Below are the code and all the weights of a small trained network. Each question names an input and a target symbol and asks about switching units off, where a switched-off unit gives its printed mean instead of its output.

import numpy as np


def w(rows, s, z=0):
    codes = np.array(rows[::2]) - 128.0
    scale = np.full(codes.shape[1], s)
    scale[-1] = z or s
    return codes * scale


def norm(h):
    return h / np.sqrt((h * h).mean(-1, keepdims=True) + 1e-5)


def f(y):
    return y / 2 * (1 + np.tanh(0.7978845608 * (y + 0.044715 * y**3)))


def softmax(a):
    e = np.exp(a - a.max(-1, keepdims=True))
    return e / e.sum(-1, keepdims=True)


def log_softmax(a):
    a = a - a.max(-1, keepdims=True)
    return a - np.log(np.exp(a).sum(-1, keepdims=True))


def net(x, mask):
    ids = ['αηθμξπτφ'.index(c) for c in x.split()]
    T = len(ids)
    res = E[ids] + P[:T]
    u = 0
    for l in range(3):
        q, k, v = (norm(res) @ M[l].T for M in (Q, K, V))
        z = softmax(np.where(np.tri(T) > 0, q @ k.T / 3**0.5, -1e9)) @ v
        res = res + np.where(mask[u], z, O[l][:, -1]) @ O[l][:, :-1]
        u += 1
        y = f(norm(res) @ A[l][:, :-1].T + A[l][:, -1])
        res = res + np.where(mask[u : u + 8], y, B[l][:, -1]) @ B[l][:, :-1]
        u += 8
    return log_softmax(norm(res)[-1] @ U[:, :-1].T + U[:, -1])


Q, K, V, O, A, B = {}, {}, {}, {}, {}, {}
E = w([
[58,122,100,110,65,72],'α',
[196,180,102,118,89,89],'η',
[181,129,248,224,135,167],'θ',
[134,224,136,130,145,206],'μ',
[87,144,138,141,172,47],'ξ',
[203,133,111,110,143,93],'π',
[65,112,178,128,164,86],'τ',
[80,141,102,75,148,114],'φ',
],0.014)
P = w([
[82,45,128,212,167,94],'0',
[168,141,204,202,166,183],'1',
[64,235,73,64,85,36],'2',
[180,148,196,195,147,195],'3',
[80,248,83,59,81,24],'4',
[178,153,191,191,133,205],'5',
[81,254,88,64,74,16],'6',
],0.0081)
Q[0] = w([
[142,120,119,2,130,94],'0.h0',
[118,240,103,168,104,74],'0.h0',
[172,63,97,139,223,192],'0.h0',
],0.0056)
K[0] = w([
[213,103,54,125,170,235],'0.h0',
[86,11,62,165,175,95],'0.h0',
[111,252,187,1,155,180],'0.h0',
],0.0052)
V[0] = w([
[147,178,115,114,155,84],'0.h0',
[82,198,101,153,80,158],'0.h0',
[141,254,186,97,150,205],'0.h0',
],0.0051)
O[0] = w([
[109,149,199,171,144,12,178],'0.h0',
[105,2,26,171,114,132,107],'0.h0',
[63,189,41,234,200,172,5],'0.h0',
],0.004,0.0026)
A[0] = w([
[63,188,113,132,106,59,123],'0.n0',
[213,82,128,141,176,173,3],'0.n1',
[237,153,86,143,124,196,69],'0.n2',
[173,139,137,125,122,93,114],'0.n3',
[105,119,67,75,135,37,110],'0.n4',
[160,118,124,63,253,231,106],'0.n5',
[145,186,144,182,103,115,150],'0.n6',
[182,67,135,171,112,135,98],'0.n7',
],0.011,0.0053)
B[0] = w([
[221,123,83,149,119,188,254],'0.n0',
[226,16,89,135,154,129,135],'0.n1',
[160,147,254,49,75,61,156],'0.n2',
[69,115,103,149,127,167,159],'0.n3',
[121,167,165,115,145,201,224],'0.n4',
[55,170,24,24,218,239,152],'0.n5',
[85,112,157,105,161,188,200],'0.n6',
[207,90,117,114,142,123,136],'0.n7',
],0.0095,0.0084)
Q[1] = w([
[82,137,72,191,136,93],'1.h0',
[72,28,164,183,116,2],'1.h0',
[188,16,143,128,89,59],'1.h0',
],0.0071)
K[1] = w([
[103,88,106,158,89,116],'1.h0',
[138,203,134,80,188,60],'1.h0',
[115,182,170,100,255,36],'1.h0',
],0.0089)
V[1] = w([
[186,189,194,158,85,92],'1.h0',
[184,197,92,254,173,152],'1.h0',
[212,236,111,82,116,145],'1.h0',
],0.0048)
O[1] = w([
[126,83,175,116,105,48,200],'1.h0',
[221,40,143,62,254,96,222],'1.h0',
[87,170,107,89,127,134,254],'1.h0',
],0.0068,0.0021)
A[1] = w([
[189,106,193,197,80,191,57],'1.n0',
[140,215,164,67,115,57,253],'1.n1',
[3,150,152,161,214,41,183],'1.n2',
[113,111,121,92,202,185,59],'1.n3',
[130,106,160,189,197,156,163],'1.n4',
[248,29,59,61,154,45,98],'1.n5',
[111,73,1,64,37,61,123],'1.n6',
[199,115,158,189,177,46,167],'1.n7',
],0.0081,0.0027)
B[1] = w([
[236,115,22,108,71,145,198],'1.n0',
[67,118,192,179,75,69,252],'1.n1',
[54,146,61,38,147,56,198],'1.n2',
[100,199,90,177,152,79,197],'1.n3',
[193,244,92,99,105,135,213],'1.n4',
[22,67,238,99,171,131,175],'1.n5',
[240,254,182,52,189,139,133],'1.n6',
[89,227,97,202,59,163,195],'1.n7',
],0.0074,0.0044)
Q[2] = w([
[51,58,164,79,127,7],'2.h0',
[170,9,133,164,110,176],'2.h0',
[174,189,168,139,123,150],'2.h0',
],0.011)
K[2] = w([
[186,215,170,2,138,54],'2.h0',
[233,50,111,26,69,202],'2.h0',
[104,99,175,250,176,134],'2.h0',
],0.0087)
V[2] = w([
[109,203,160,11,232,119],'2.h0',
[43,150,102,197,198,83],'2.h0',
[189,124,254,142,229,124],'2.h0',
],0.0059)
O[2] = w([
[48,19,222,100,215,189,254],'2.h0',
[76,166,47,86,221,2,169],'2.h0',
[235,59,201,118,165,59,161],'2.h0',
],0.007,0.0039)
A[2] = w([
[152,150,223,163,45,2,2],'2.n0',
[48,193,55,144,56,131,71],'2.n1',
[106,158,32,75,143,67,98],'2.n2',
[154,168,124,109,231,32,152],'2.n3',
[117,237,7,184,124,76,74],'2.n4',
[134,137,117,52,75,105,105],'2.n5',
[57,70,86,217,8,220,42],'2.n6',
[108,183,14,129,126,85,130],'2.n7',
],0.0095,0.0068)
B[2] = w([
[80,230,166,146,95,93,142],'2.n0',
[134,70,202,144,148,132,196],'2.n1',
[92,135,78,165,110,69,193],'2.n2',
[122,89,80,106,68,122,254],'2.n3',
[125,66,170,223,158,132,216],'2.n4',
[74,93,123,148,177,108,143],'2.n5',
[83,81,150,70,12,204,156],'2.n6',
[132,58,102,186,120,106,212],'2.n7',
],0.012,0.0057)
U = w([
[51,64,145,117,5,227,48],'α',
[173,14,183,46,183,111,155],'η',
[254,151,117,157,169,111,253],'θ',
[114,91,25,139,204,221,67],'μ',
[76,70,90,19,60,39,132],'ξ',
[103,219,179,134,66,60,136],'π',
[122,50,153,230,130,103,193],'τ',
[75,204,180,71,183,214,7],'φ',
],0.0091,0.0025)

Each question gives the input, a string of symbols that net reads in full, and the target symbol t.
The units are the heads (3 rows each of Q, K, V and O) and the neurons (one row each of A and B). Each row of codes is followed by its name. A weight is (code - 128) times the scale printed after its matrix; where a second scale follows, it is the last column's (O, A, B and U).
mask holds one flag per unit, layer by layer, with each layer's heads first. A switched-off unit (its flag False) gives its mean, the last column of its rows in O or B, instead of its output. The means were averaged over made-up inputs and are rounded, as every weight is.
A unit's drop is (log p(t) with every unit on - log p(t) with that unit switched off) / (log p(t) with every unit on - log p(t) with every unit switched off).
The circuit of an input: a set's keep is (log p(t) with only the set's units on - log p(t) with every unit switched off) / (log p(t) with every unit on - log p(t) with every unit switched off). Starting from the 12 units with the biggest drops (on a tie, the unit counted first), units are removed one at a time, each time the one whose removal leaves the highest keep (on an exact tie, the one counted first), for as long as the keep stays at least 0.8.
circuit, biggest first: the units of the circuit, biggest drop first
unit that matters most: the unit with the biggest drop
top k neurons: the k neurons with the biggest drops, biggest first
k most important neurons of layer l: the k neurons of layer l with the biggest drops, biggest first
input τ φ ξ μ α φ α, target τ: 2 most important neurons of layer 0	(0.n4, 0.n6)
input θ τ ξ, target θ: circuit, biggest first	(0.n0, 2.h0)
input θ π π π ξ α α, target θ: circuit, biggest first	(0.n0, 0.n4, 2.h0)
input τ φ φ φ τ μ φ, target τ: circuit, biggest first	(2.h0, 1.h0, 0.n5, 2.n4)
input ξ ξ η π η π θ, target ξ: circuit, biggest first	(2.h0, 2.n3)
input α τ φ ξ η π μ, target α: circuit, biggest first	(1.h0, 0.h0, 2.n6, 1.n4)
input θ ξ α η τ, target θ: unit that matters most	0.n0
input α π θ, target α: circuit, biggest first	(0.h0, 1.h0, 0.n2, 2.n6)
input η ξ π, target η: top 2 neurons	(0.n2, 1.n2)
input η μ π φ ξ ξ φ, target η: circuit, biggest first	(2.h0, 0.n0)
input φ τ τ, target φ: circuit, biggest first	(0.n4, 0.n0, 2.n3)
input μ φ μ, target μ: circuit, biggest first	(0.h0, 1.h0)
input α τ η, target α: top 2 neurons	(0.n4, 1.n2)
input η θ θ, target η: unit that matters most	0.n6
input θ α η, target θ: top 2 neurons	(0.n0, 0.n2)
input φ τ α, target φ: 3 most important neurons of layer 1	(1.n2, 1.n6, 1.n7)
input τ θ ξ, target τ: top 2 neurons	(0.n5, 0.n0)
input π μ η π α, target π: 2 most important neurons of layer 0	(0.n5, 0.n7)
input θ π θ τ π, target θ: top 4 neurons	(0.n4, 0.n0, 1.n2, 0.n2)
input α μ ξ η π, target α: unit that matters most	0.h0
input ξ φ η τ μ, target ξ: top 2 neurons	(1.n7, 0.n6)
input φ ξ μ α ξ α ξ, target φ: 3 most important neurons of layer 1	(1.n2, 1.n4, 1.n7)
input η ξ π ξ μ η η, target η: top 2 neurons	(0.n3, 1.n2)
input τ α μ π τ, target τ: top 2 neurons	(0.n5, 0.n4)
input μ θ ξ π θ ξ π, target μ: top 3 neurons	(0.n4, 0.n2, 0.n0)
input μ α ξ α μ τ τ, target μ: top 2 neurons	(0.n0, 0.n4)
input η η ξ, target η: top 4 neurons	(0.n2, 0.n3, 0.n7, 0.n0)
input θ θ μ ξ η φ, target μ: unit that matters most	0.n5
input φ α τ μ π, target φ: top 3 neurons	(0.n4, 0.n2, 1.n7)
input ξ φ τ ξ ξ φ μ, target ξ: 3 most important neurons of layer 1	(1.n7, 1.n5, 1.n4)
